Here is a tiny trained network, its code and every weight. The questions are about switching its units off for an input and a target symbol, where a switched-off unit gives its printed mean instead of its output.

import numpy as np


def w(rows, s, z=0):
    codes = np.array(rows[::2]) - 128.0
    scale = np.full(codes.shape[1], s)
    scale[-1] = z or s
    return codes * scale


def f(y):
    return np.maximum(y, 0)


def softmax(a):
    e = np.exp(a - a.max(-1, keepdims=True))
    return e / e.sum(-1, keepdims=True)


def log_softmax(a):
    a = a - a.max(-1, keepdims=True)
    return a - np.log(np.exp(a).sum(-1, keepdims=True))


def net(x, mask):
    ids = ['Γβθλξστ'.index(c) for c in x.split()]
    T = len(ids)
    res = E[ids] + P[:T]
    u = 0
    for l in range(3):
        r = res
        for j in range(2):
            rows = slice(2 * j, 2 * j + 2)
            q, k, v = (r @ M[l][rows].T for M in (Q, K, V))
            z = softmax(np.where(np.tri(T) > 0, q @ k.T / 2**0.5, -1e9)) @ v
            o = O[l][rows]
            res = res + np.where(mask[u + j], z, o[:, -1]) @ o[:, :-1]
        u += 2
        y = f(res @ A[l][:, :-1].T + A[l][:, -1])
        res = res + np.where(mask[u : u + 4], y, B[l][:, -1]) @ B[l][:, :-1]
        u += 4
    return log_softmax(res[-1] @ U[:, :-1].T + U[:, -1])


Q, K, V, O, A, B = {}, {}, {}, {}, {}, {}
E = w([
[119,239,163,150],'Γ',
[127,212,124,168],'β',
[154,169,132,163],'θ',
[146,72,82,56],'λ',
[248,69,226,139],'ξ',
[198,139,57,148],'σ',
[142,211,195,84],'τ',
],0.017)
P = w([
[166,211,158,129],'0',
[164,147,149,152],'1',
[140,168,127,125],'2',
[144,209,111,110],'3',
[164,215,131,92],'4',
[160,255,116,72],'5',
],0.0063)
Q[0] = w([
[185,122,223,43],'0.h0',
[134,89,191,158],'0.h0',
[218,98,82,143],'0.h1',
[54,39,224,2],'0.h1',
],0.007)
K[0] = w([
[152,212,209,89],'0.h0',
[139,111,88,140],'0.h0',
[151,211,145,74],'0.h1',
[222,199,54,255],'0.h1',
],0.0076)
V[0] = w([
[86,149,33,126],'0.h0',
[94,144,119,2],'0.h0',
[250,79,72,108],'0.h1',
[89,34,232,27],'0.h1',
],0.0074)
O[0] = w([
[87,89,113,201,114],'0.h0',
[130,38,153,119,161],'0.h0',
[169,174,60,130,254],'0.h1',
[143,80,182,1,31],'0.h1',
],0.0076,0.0043)
A[0] = w([
[7,102,204,208,4],'0.n0',
[22,8,167,158,38],'0.n1',
[110,147,7,169,113],'0.n2',
[220,165,2,116,95],'0.n3',
],0.0067,0.011)
B[0] = w([
[36,216,129,48,128],'0.n0',
[251,254,126,11,128],'0.n1',
[214,72,177,188,205],'0.n2',
[70,87,137,107,254],'0.n3',
],0.0069,0.0079)
Q[1] = w([
[149,254,78,26],'1.h0',
[185,197,107,148],'1.h0',
[88,85,174,127],'1.h1',
[93,40,157,189],'1.h1',
],0.0093)
K[1] = w([
[108,154,2,170],'1.h0',
[159,144,93,188],'1.h0',
[177,154,144,194],'1.h1',
[54,141,114,171],'1.h1',
],0.011)
V[1] = w([
[127,134,34,72],'1.h0',
[157,181,2,157],'1.h0',
[67,143,169,217],'1.h1',
[122,93,84,230],'1.h1',
],0.0084)
O[1] = w([
[146,71,150,214,139],'1.h0',
[164,93,184,123,255],'1.h0',
[142,188,59,2,69],'1.h1',
[134,131,163,70,146],'1.h1',
],0.007,0.0081)
A[1] = w([
[121,114,203,108,4],'1.n0',
[110,93,90,144,118],'1.n1',
[190,144,166,246,153],'1.n2',
[123,76,102,51,234],'1.n3',
],0.014,0.0026)
B[1] = w([
[169,176,105,159,139],'1.n0',
[201,173,104,142,149],'1.n1',
[90,101,96,86,249],'1.n2',
[146,105,250,197,157],'1.n3',
],0.011,0.017)
Q[2] = w([
[254,197,79,184],'2.h0',
[163,169,175,220],'2.h0',
[119,35,142,66],'2.h1',
[35,60,159,164],'2.h1',
],0.0075)
K[2] = w([
[43,230,136,84],'2.h0',
[56,195,39,254],'2.h0',
[155,243,86,155],'2.h1',
[243,169,145,54],'2.h1',
],0.0067)
V[2] = w([
[122,225,142,179],'2.h0',
[180,111,146,195],'2.h0',
[61,100,39,182],'2.h1',
[95,83,150,1],'2.h1',
],0.0077)
O[2] = w([
[33,90,97,187,62],'2.h0',
[141,185,195,132,223],'2.h0',
[109,19,242,155,5],'2.h1',
[253,143,109,27,145],'2.h1',
],0.0054,0.0023)
A[2] = w([
[2,220,222,24,114],'2.n0',
[86,58,171,116,145],'2.n1',
[67,39,131,40,2],'2.n2',
[142,49,183,179,245],'2.n3',
],0.0079,0.0036)
B[2] = w([
[112,24,167,254,180],'2.n0',
[77,170,136,108,173],'2.n1',
[229,150,103,51,144],'2.n2',
[71,161,156,21,254],'2.n3',
],0.0088,0.0087)
U = w([
[112,73,165,91,127],'Γ',
[94,253,83,59,59],'β',
[116,67,106,172,177],'θ',
[154,61,43,118,11],'λ',
[254,170,152,137,10],'ξ',
[71,176,71,106,185],'σ',
[163,174,134,145,225],'τ',
],0.0085,0.0012)

Each question gives the input, a string of symbols that net reads in full, and the target symbol t.
The units are the heads (2 rows each of Q, K, V and O) and the neurons (one row each of A and B). Each row of codes is followed by its name. A weight is (code - 128) times the scale printed after its matrix; where a second scale follows, it is the last column's (O, A, B and U).
mask holds one flag per unit, layer by layer, with each layer's heads first. A switched-off unit (its flag False) gives its mean, the last column of its rows in O or B, instead of its output. The means were averaged over made-up inputs and are rounded, as every weight is.
A unit's drop is (log p(t) with every unit on - log p(t) with that unit switched off) / (log p(t) with every unit on - log p(t) with every unit switched off).
most important unit: the unit with the biggest drop
top k neurons: the k neurons with the biggest drops, biggest first
top k neurons in layer l: the k neurons of layer l with the biggest drops, biggest first
drop of u: that unit's drop, to one decimal
input λ λ β, target Γ: top neuron in layer 1	1.n2
input ξ λ Γ σ, target λ: top 3 neurons	1.n2; 1.n3; 2.n2
input σ σ θ σ τ, target ξ: top 2 neurons	1.n2; 2.n3
input σ λ λ β, target ξ: top 2 neurons	2.n3; 0.n2
input σ σ σ λ Γ, target ξ: top 3 neurons in layer 2	2.n3; 2.n0; 2.n1
input τ λ τ, target θ: top 2 neurons in layer 1	1.n2; 1.n1
input ξ Γ λ σ, target λ: top 4 neurons	1.n2; 1.n3; 2.n2; 1.n0
input ξ β ξ, target λ: top 3 neurons	1.n2; 1.n3; 0.n3
input λ λ Γ, target θ: top 2 neurons	2.n0; 1.n2
input Γ θ θ Γ Γ, target θ: top 3 neurons	2.n0; 2.n3; 1.n1
input Γ σ θ, target β: top 2 neurons	1.n3; 2.n0
input λ σ Γ λ Γ, target Γ: top 3 neurons	1.n2; 2.n0; 1.n1
input λ θ λ Γ, target Γ: top 2 neurons	1.n2; 2.n0
input λ σ λ β, target Γ: top 2 neurons	1.n2; 1.n1
input σ λ λ τ, target ξ: most important unit	1.h0
input τ θ β, target θ: top 3 neurons in layer 1	1.n2; 1.n1; 1.n0
input σ λ λ θ, target ξ: top 2 neurons	2.n3; 0.n2
input β σ θ, target β: top 2 neurons	1.n3; 0.n2
input β λ ξ, target β: top 2 neurons in layer 1	1.n3; 1.n2
input σ τ λ ξ σ λ, target ξ: most important unit	2.h1
input λ σ θ λ θ, target Γ: drop of 1.h1	0.7
input λ λ λ β β θ, target Γ: drop of 1.h1	1.2
input λ λ λ λ σ, target Γ: drop of 1.h1	1.0
input σ λ Γ, target ξ: drop of 1.h0	0.8
